0.00,0.03,0.26,-0.18,-0.26,0.10,-0.30,0.10,-0.03,-0.31,0.08,-0.16,-0.05,-0.05
0.01,0.01,0.15,-0.21,0.15,-0.24,0.16,-0.02,0.19,-0.18,-0.12,-0.20,0.05,0.08
0.01,0.12,0.11,0.10,-0.11,-0.01,-0.24,-0.07,0.19,0.12,-0.01,0.07,-0.04,-0.16
0.01,0.02,0.17,-0.03,0.04,0.04,0.03,0.08,-0.11,-0.04,-0.01,-0.02,0.06,0.00
0.00,-0.03,-0.11,-0.04,0.13,0.20,0.12,0.04,-0.27,-0.09,-0.04,-0.05,0.12,0.00
0.01,-0.01,0.17,0.24,-0.11,0.08,-0.12,0.11,-0.15,0.25,0.16,0.25,-0.05,0.10
0.01,0.03,0.12,0.06,0.16,-0.14,0.12,-0.03,0.08,0.13,-0.06,0.04,0.05,0.05
0.00,0.04,0.20,-0.23,0.01,0.01,0.07,-0.13,-0.05,-0.23,-0.19,-0.21,-0.05,0.23
0.01,-0.12,-0.01,0.13,-0.04,-0.14,-0.04,0.12,-0.05,0.11,0.22,0.17,-0.10,0.26
0.01,0.03,-0.06,0.04,-0.02,0.20,0.08,-0.02,0.10,0.02,-0.05,0.01,0.00,0.00
0.01,0.02,-0.01,0.06,0.19,-0.18,0.17,-0.04,-0.06,0.21,-0.06,0.08,0.10,-0.07
0.01,-0.06,0.04,0.07,0.01,-0.09,-0.01,0.26,0.15,-0.01,0.24,0.05,0.03,0.02
Rows and columns are numbered from 1.
The entry in row 1 and column 2 is 0.03
Give the entry in the top-left corner.
A: 0.00
The entry in row 2 and column 1 is 0.01
The bottom-left entry -> 0.01
The entry at row 3, column 1: 0.01
The entry at row 2, column 3: 0.15
The entry at row 1, column 3 is 0.26
The entry just left of the smallest entry: -0.03
Give the entry in the top-right corner.
A: -0.05
The top entry of the column that holds the smallest entry: -0.31
The entry just right of -0.31 -> 0.08
Give the entry at row 3, column 3.
A: 0.11
Give the entry in the bottom-right corner.
A: 0.02
The entry just right of -0.15: 0.25
Give the bottom entry of the column that holds the smallest entry.
A: -0.01

Read these off the grid that follows. Rows and columns are numbered from 1.
1) Report the entry at row 2, column 1.
2) Report the entry at row 1, column 1.
3) Report the bottom-right entry.
4) Report the entry in row 3 and column 1.
[[930 225 398 360]
 [532  14 378 359]
 [  9 180 293 355]]
1) 532
2) 930
3) 355
4) 9

-3.648,-1.626,3.351,-5.097,-2.803,1.128,1.591,1.362,-5.571,-1.834,5.375,1.915
-1.203,-2.110,-0.707,-0.139,1.863,4.687,2.166,-3.163,-1.224,-0.248,3.231,0.308
1.726,0.907,-3.173,-1.182,3.310,-2.322,-1.320,-0.779,0.036,1.047,-4.346,-1.193
-0.035,-0.042,-0.035,-0.056,-0.031,-0.033,-0.034,-0.032,-0.053,-0.020,-0.020,-0.034
-1.075,-0.468,-0.534,-1.302,-0.748,-0.809,-0.736,-0.735,-1.445,-1.219,-0.861,-0.764
0.013,-1.651,-0.536,-0.559,0.211,2.013,0.813,-1.676,-0.391,0.427,2.086,0.005
-0.270,-0.243,-0.283,-0.180,-0.278,-0.238,-0.363,-0.346,-0.282,-0.056,-0.283,-0.452
-0.469,-0.291,-0.176,-0.431,-0.540,-0.436,-0.367,-0.251,-0.462,-0.472,-0.322,-0.333
-0.031,-0.039,-0.044,-0.026,-0.017,-0.031,-0.032,-0.018,-0.030,-0.027,-0.035,-0.021
3.064,1.293,0.304,-2.481,4.671,0.075,4.622,0.370,1.892,-0.685,-0.134,4.491
-1.495,-1.839,-1.367,-2.636,-0.376,-1.985,-1.204,-0.501,-2.271,1.053,-0.541,-1.069
3.495,2.540,0.952,1.663,1.448,3.246,1.586,-4.546,2.270,3.955,0.644,-2.833
The top-right entry: 1.915
The second entry on the diagonal from the top-right corner is 3.231
Report the first entry of the smallest entry's row.
-3.648
The 5th entry from the end, reading row by row -> -4.546
The entry just left of the largest entry: -1.834
Report the entry directly below -0.469.
-0.031
Report the largest entry in the first column.
3.495
Report the last entry, reading row by row.
-2.833
The second smallest entry -> -5.097
The 2nd entry on the main diagonal is -2.110
Report the third entry on the main diagonal.
-3.173
The 3rd largest entry -> 4.671
Report the second entry in reading order.
-1.626
The entry just left of the smallest entry is 1.362
The entry just left of 3.246 is 1.448
The entry directly above 2.166 -> 1.591
Report the minimum.
-5.571
Report the second entry from the end, reading row by row.
0.644
The second largest entry is 4.687
Report the fourth-last entry, reading row by row.
2.270
The entry just right of -1.445 is -1.219
Report the entry just right of -1.626.
3.351
Report the entry just left of -1.445.
-0.735
Report the entry directly below -1.676.
-0.346
Report the largest entry in the last row.
3.955
Report the entry just left of 3.231.
-0.248
Report the entry directly below -0.033.
-0.809
Report the entry just right of -0.238.
-0.363
The entry just left of 4.687 is 1.863
The entry directly above 0.075: -0.031

Questions about the matrix below. Indices start at 1.
1) Read off the entry at row 1, column 3.
2) Read off the entry at row 1, column 2.
3) Read off the top entry of the column that holds the largest entry.
4) Read off the entry just left of the largest entry.
5) Read off the top-left entry.
6) Read off the entry just left of 1.744.
7) Read off the entry directly below the smallest entry.
8) Read off the entry in the bottom-left corner.
-0.455   1.674   0.327  -3.142  -3.484  -5.181   1.744  -2.943   4.718   0.305
 2.701   1.911   1.589   1.634  -1.377   2.792  -4.795   2.626  -2.117   4.423
1) 0.327
2) 1.674
3) 4.718
4) -2.943
5) -0.455
6) -5.181
7) 2.792
8) 2.701

7	2	4	4	6	8	5	4	6	5	5	5	4	3	4
The entry at the centre: 4
Which number is the entry just left of 3?
Answer: 4

 0.868   3.003  -0.316  -0.134  -1.696  -1.654  -5.384  -2.638
 1.025   1.122  -0.200  -0.925   2.470   0.716   0.796   0.425
 0.844   1.067  -1.664  -0.975  -0.775   0.687  -4.178   0.167
-2.537  -3.430  -0.846   2.081  -3.016   1.956   0.033   1.403
Rows and columns are numbered from 1.
The entry just left of -2.638: -5.384
The entry in row 1 and column 1 is 0.868
The entry just right of -2.537 -> -3.430
Report the entry directly below the smallest entry.
A: 0.796
Report the entry directly below the largest entry.
A: 1.122
Report the entry in the bottom-left corner.
A: -2.537
The entry just right of the largest entry -> -0.316
Report the entry at row 3, column 1.
A: 0.844
The entry just right of the smallest entry is -2.638
The entry at row 1, column 2: 3.003
Report the entry directly below -1.654.
A: 0.716
The bottom-right entry -> 1.403
Report the entry just left of 2.081.
A: -0.846
Report the entry just right of -0.975.
A: -0.775
Report the entry directly below 0.716.
A: 0.687
The entry at row 3, column 2 -> 1.067
The bottom entry of the column that holds the smallest entry -> 0.033
Report the entry at row 2, column 1.
A: 1.025
Report the entry directly above -0.975.
A: -0.925

Read these off the matrix that follows. Indices start at 1.
1) What is the entry directly below 0.644?
2) What is the entry just right of -0.054?
3) What is the bottom-left entry?
4) What is the entry at row 1, column 2?
5) What is the entry just right of the largest entry?
6) What is the entry just left of -1.446?
7) What is the entry just left of the smallest entry?
8) What is the entry just right of 1.316?
[-3.435 -0.521 -2.249 -0.398 3.162 -1.081 2.549 -0.707 -4.057 -3.771 2.926 1.843 -0.530 -0.322]
[-1.018 0.026 1.315 3.473 3.551 -2.342 0.043 0.086 1.906 -1.031 -2.685 2.649 2.157 2.053]
[2.730 -0.054 -2.029 -1.779 0.070 1.492 1.268 -4.600 -0.496 -3.178 -0.440 -0.767 0.433 1.389]
[1.796 2.259 -1.601 -1.256 -2.333 2.049 -1.070 -1.964 0.999 -2.492 0.661 -0.155 0.122 -1.588]
[5.599 -0.739 -1.373 -0.359 1.417 0.455 1.316 -1.920 0.784 -2.980 -2.433 2.388 -1.304 1.455]
[-0.079 3.498 -1.309 -0.489 -0.725 1.319 0.624 -0.138 1.009 0.055 0.755 -1.168 -0.168 -3.735]
[-2.303 1.203 1.883 -1.690 1.957 0.240 -0.286 -5.383 -2.072 0.542 -1.446 -0.707 -1.553 0.692]
[0.261 0.463 1.215 -1.937 0.189 -1.984 0.269 -1.617 -0.074 -2.307 -1.480 0.989 3.255 2.109]
[-2.717 -2.318 -0.031 -0.852 1.390 -0.743 1.346 0.458 0.902 2.607 -3.168 0.583 0.501 -3.273]
[0.068 0.316 -0.134 -0.431 0.911 2.524 -1.433 0.295 0.982 -3.460 2.304 -0.935 1.036 -3.635]
[2.879 0.343 -1.060 -1.094 -1.273 1.930 -1.709 -1.533 -0.005 -1.232 -1.318 1.477 0.404 -0.120]
[-3.708 -0.407 -0.438 1.549 4.040 -0.826 1.705 0.002 1.288 -0.271 -2.985 1.135 1.192 2.133]
[-1.213 1.583 0.293 -5.463 0.209 -1.747 0.556 0.903 1.170 3.044 0.969 0.644 0.655 0.306]
[-2.652 1.852 2.525 -2.728 0.251 -2.706 -2.388 1.758 0.136 2.352 2.641 2.568 -0.357 -1.124]
1) 2.568
2) -2.029
3) -2.652
4) -0.521
5) -0.739
6) 0.542
7) 0.293
8) -1.920
